Below are the code and all the weights of a small trained network. Each question names an input and a class and asks about switching units off, where a switched-off unit gives its printed mean instead of its output.

import numpy as np


def w(rows, s, z=0):
    codes = np.array(rows[::2]) - 128.0
    scale = np.full(codes.shape[1], s)
    scale[-1] = z or s
    return codes * scale


def f(y):
    return y / 2 * (1 + np.tanh(0.7978845608 * (y + 0.044715 * y**3)))


def log_softmax(a):
    a = a - a.max(-1, keepdims=True)
    return a - np.log(np.exp(a).sum(-1, keepdims=True))


def net(x, mask):
    res = np.array(x, float).reshape(1, 6) / 4 @ E
    y = f(res @ A[0][:, :-1].T + A[0][:, -1])
    res = res + np.where(mask, y, B[0][:, -1]) @ B[0][:, :-1]
    return log_softmax(res[-1] @ U[:, :-1].T + U[:, -1])


A, B = {}, {}
E = w([
[157,198,2],'x0',
[116,229,208],'x1',
[248,121,159],'x2',
[129,130,131],'x3',
[129,127,127],'x4',
[128,128,128],'x5',
],0.0075)
A[0] = w([
[88,132,111,56],'n0',
[225,92,144,75],'n1',
[112,57,178,84],'n2',
[232,142,133,94],'n3',
[129,128,130,105],'n4',
[203,123,143,98],'n5',
[113,80,177,56],'n6',
[48,148,125,69],'n7',
[109,79,187,55],'n8',
[155,191,55,2],'n9',
[190,130,145,66],'n10',
[155,41,105,97],'n11',
[130,125,78,181],'n12',
[120,193,177,96],'n13',
[149,164,79,115],'n14',
[31,113,123,102],'n15',
[49,134,116,130],'n16',
[139,163,70,87],'n17',
[113,79,176,61],'n18',
[150,169,79,81],'n19',
[187,129,179,102],'n20',
[141,47,89,121],'n21',
[128,196,180,110],'n22',
[106,93,183,120],'n23',
[163,61,83,107],'n24',
[10,185,87,91],'n25',
[131,185,71,125],'n26',
[99,92,198,109],'n27',
[254,149,166,112],'n28',
[47,132,111,70],'n29',
[120,171,149,80],'n30',
[115,187,157,63],'n31',
[133,9,81,113],'n32',
[109,79,185,105],'n33',
[144,222,181,80],'n34',
],0.011,0.0068)
B[0] = w([
[154,101,33,117],'n0',
[87,79,52,198],'n1',
[199,178,105,175],'n2',
[70,48,29,207],'n3',
[136,134,109,114],'n4',
[80,80,12,174],'n5',
[207,154,73,146],'n6',
[104,98,41,164],'n7',
[233,145,112,157],'n8',
[198,146,136,165],'n9',
[100,85,27,142],'n10',
[91,197,69,181],'n11',
[169,165,221,211],'n12',
[70,191,107,177],'n13',
[202,99,143,178],'n14',
[148,72,3,196],'n15',
[158,58,23,196],'n16',
[214,132,157,169],'n17',
[223,169,34,147],'n18',
[201,114,130,161],'n19',
[128,130,66,178],'n20',
[78,253,105,195],'n21',
[113,208,36,190],'n22',
[205,147,127,180],'n23',
[97,205,108,188],'n24',
[138,63,69,248],'n25',
[245,139,124,205],'n26',
[201,149,74,195],'n27',
[63,27,37,254],'n28',
[127,52,19,164],'n29',
[127,148,93,129],'n30',
[118,170,59,141],'n31',
[87,235,106,229],'n32',
[240,149,92,180],'n33',
[74,191,39,197],'n34',
],0.0059,0.005)
U = w([
[254,122,114,70],'0',
[109,111,128,249],'1',
[88,29,62,48],'2',
[106,115,137,244],'3',
[61,223,101,68],'4',
[124,105,136,215],'5',
[75,67,237,66],'6',
[43,59,233,26],'7',
],0.0099,0.012)

Each question gives the input, the list of numbers given to net, and the class t.
The units are the neurons (one row each of A and B). Each row of codes is followed by its name. A weight is (code - 128) times the scale printed after its matrix; where a second scale follows, it is the last column's (A, B and U).
mask holds one flag per neuron, in row order. A switched-off neuron (its flag False) gives its mean, the last column of its row in B, instead of its output. The means were averaged over made-up inputs and are rounded, as every weight is.
A unit's drop is (log p(t) with every unit on - log p(t) with that unit switched off) / (log p(t) with every unit on - log p(t) with every unit switched off).
The circuit of an input: a set's keep is (log p(t) with only the set's units on - log p(t) with every unit switched off) / (log p(t) with every unit on - log p(t) with every unit switched off). Starting from the 12 units with the biggest drops (on a tie, the unit counted first), units are removed one at a time, each time the one whose removal leaves the highest keep (on an exact tie, the one counted first), for as long as the keep stays at least 0.8.
circuit, biggest first: the units of the circuit, biggest drop first
unit that matters most: the unit with the biggest drop
top k neurons: the k neurons with the biggest drops, biggest first
drop of u: that unit's drop, to one decimal
input [-5,0,-7,-3,4,-2], class 2: circuit, biggest first -> [n15 n16]
input [5,0,-2,4,-2,4], class 0: circuit, biggest first -> [n26 n28 n17]
input [2,8,2,2,7,-6], class 4: circuit, biggest first -> [n34 n22]
input [-3,-5,7,-1,-4,4], class 2: circuit, biggest first -> [n28 n1]
input [4,-2,8,1,-2,-2], class 2: circuit, biggest first -> [n28 n3]
input [-5,-6,-5,-5,3,3], class 4: top 2 neurons -> [n32 n21]
input [-5,-8,6,4,-7,4], class 4: circuit, biggest first -> [n32 n21 n11]
input [6,1,8,6,-1,7], class 2: circuit, biggest first -> [n28 n3]
input [-6,-7,-2,4,-4,-1], class 4: top 3 neurons -> [n32 n21 n11]
input [7,-8,7,1,-1,-1], class 4: top 3 neurons -> [n21 n32 n24]
input [7,2,-4,7,-5,-4], class 0: unit that matters most -> n26
input [-7,-4,6,-7,7,5], class 0: top 2 neurons -> [n33 n2]
input [-6,7,1,7,-6,3], class 4: drop of n13 -> 0.3
input [-1,4,-6,5,4,-5], class 2: drop of n21 -> 0.1
input [3,2,8,0,-1,-2], class 2: drop of n1 -> 0.0
input [4,5,-7,5,-5,-6], class 2: unit that matters most -> n25
